A =
[[  9  26 -48   6  -6  43  29 -16]
 [ 13  -1  40   6   0  -5 -15   0]
 [-44  -3 -24  38 -33 -53  26   0]]
Indices start at 1.
(1, 1) => 9
(3, 3) => -24
(2, 8) => 0
(3, 4) => 38
(2, 4) => 6
(1, 3) => -48
(1, 2) => 26
(2, 3) => 40

grid =
[[7217 2789 4693 6084]
 [8247 2175 5184 6210]
 [9995 2150 9249 3297]
 [5253 4701 9214 2183]
 [8542 6064 4285 7807]]
Rows and columns are counted from 1.
(1, 1)	7217
(3, 1)	9995
(2, 4)	6210
(2, 2)	2175
(5, 1)	8542
(4, 2)	4701
(4, 3)	9214
(5, 2)	6064
(3, 3)	9249

W =
[[  4   2  -8   2  -1]
 [ -8   7  25   8 -47]
 [ 10 -19 -18  14   1]
 [ 17   9   4 -23   5]
 [  5  -3 -11  -1 -11]]
Indices start at 1.
(1, 1) => 4
(3, 1) => 10
(5, 3) => -11
(3, 4) => 14
(2, 3) => 25
(5, 2) => -3
(1, 4) => 2
(2, 1) => -8
(1, 2) => 2
(2, 2) => 7
(4, 4) => -23

a =
[[-15  -4 -22 -15 -12  -6]
 [-27   3 -39 -27 -17 -17]
 [ -4 -22  -5  -4 -12  10]
 [  0 -10   0   0  -5   6]
 [-15   7 -21 -15  -6 -12]
 [-17 -13 -25 -17 -17  -3]
 [  0 -23   0   0 -10  12]
 [ -2  20  -3  -2   7 -12]
 [ -4  20  -6  -4   7 -13]
 [-12  29 -17 -12   5 -23]
 [ 13   1  19  13   9   7]
 [ -7 -20 -11  -7 -14   7]]
Rows and columns are counted from 1.
row 1 col 1 = -15
row 2 col 1 = -27
row 7 col 1 = 0
row 9 col 3 = -6
row 5 col 5 = -6
row 11 col 6 = 7
row 1 col 2 = -4
row 11 col 1 = 13
row 2 col 2 = 3
row 4 col 6 = 6
row 12 col 6 = 7
row 11 col 2 = 1
row 6 col 5 = -17
row 3 col 3 = -5
row 4 col 2 = -10
row 2 col 5 = -17
row 9 col 4 = -4
row 11 col 4 = 13
row 10 col 5 = 5
row 6 col 4 = -17
row 9 col 5 = 7
row 4 col 4 = 0
row 9 col 2 = 20
row 2 col 4 = -27
row 12 col 5 = -14
row 1 col 5 = -12
row 8 col 1 = -2
row 8 col 3 = -3
row 12 col 4 = -7
row 10 col 6 = -23
row 7 col 3 = 0
row 5 col 4 = -15

x = ((-1.86, 2.50, -2.50, -1.93, -0.98), (-1.58, 0.95, -2.50, 0.52, -0.82), (-1.12, 2.14, -2.50, 0.14, -1.15), (-2.32, 0.59, -2.50, 1.65, -0.16), (-1.67, 0.83, -2.50, -0.23, -0.33), (-1.30, 0.48, -2.50, -0.04, -2.30), (-0.47, 1.31, -2.50, 0.33, -2.30), (-2.87, -0.24, -2.50, 2.78, 0.66), (-2.41, 2.02, -2.50, 1.46, 0.49), (-2.22, 2.50, -2.50, -0.80, -0.33), (-2.68, 0.48, -2.50, 0.52, 1.97), (-2.04, 1.19, -2.50, -2.30, 0.33), (-1.39, 0.59, -2.50, 0.90, -1.64))
Indices start at 1.
(1, 1) = -1.86
(10, 5) = -0.33
(6, 4) = -0.04
(3, 3) = -2.50
(6, 1) = -1.30
(13, 5) = -1.64
(13, 4) = 0.90
(12, 5) = 0.33
(2, 3) = -2.50
(5, 2) = 0.83
(2, 1) = -1.58
(7, 4) = 0.33
(8, 3) = -2.50
(10, 4) = -0.80
(11, 4) = 0.52
(4, 1) = -2.32
(11, 1) = -2.68
(3, 2) = 2.14
(10, 2) = 2.50
(11, 5) = 1.97
(5, 5) = -0.33
(4, 5) = -0.16
(4, 3) = -2.50
(1, 4) = -1.93
(7, 3) = -2.50
(5, 1) = -1.67
(10, 1) = -2.22
(2, 4) = 0.52
(8, 2) = -0.24

M = [[21, -34, -13, -23, -19], [-16, -1, 35, 4, 6], [-13, -3, 7, 14, 3], [-24, 24, 3, 27, 9], [8, -19, 28, -34, 11], [-5, -5, -24, -45, -1], [18, -2, -12, 38, -5]]
Indices start at 1.
(1, 1) -> 21
(3, 3) -> 7
(3, 4) -> 14
(6, 1) -> -5
(5, 4) -> -34
(3, 2) -> -3
(7, 2) -> -2
(1, 4) -> -23
(4, 3) -> 3
(5, 2) -> -19
(6, 5) -> -1
(1, 2) -> -34
(7, 3) -> -12
(4, 5) -> 9
(2, 4) -> 4
(7, 5) -> -5
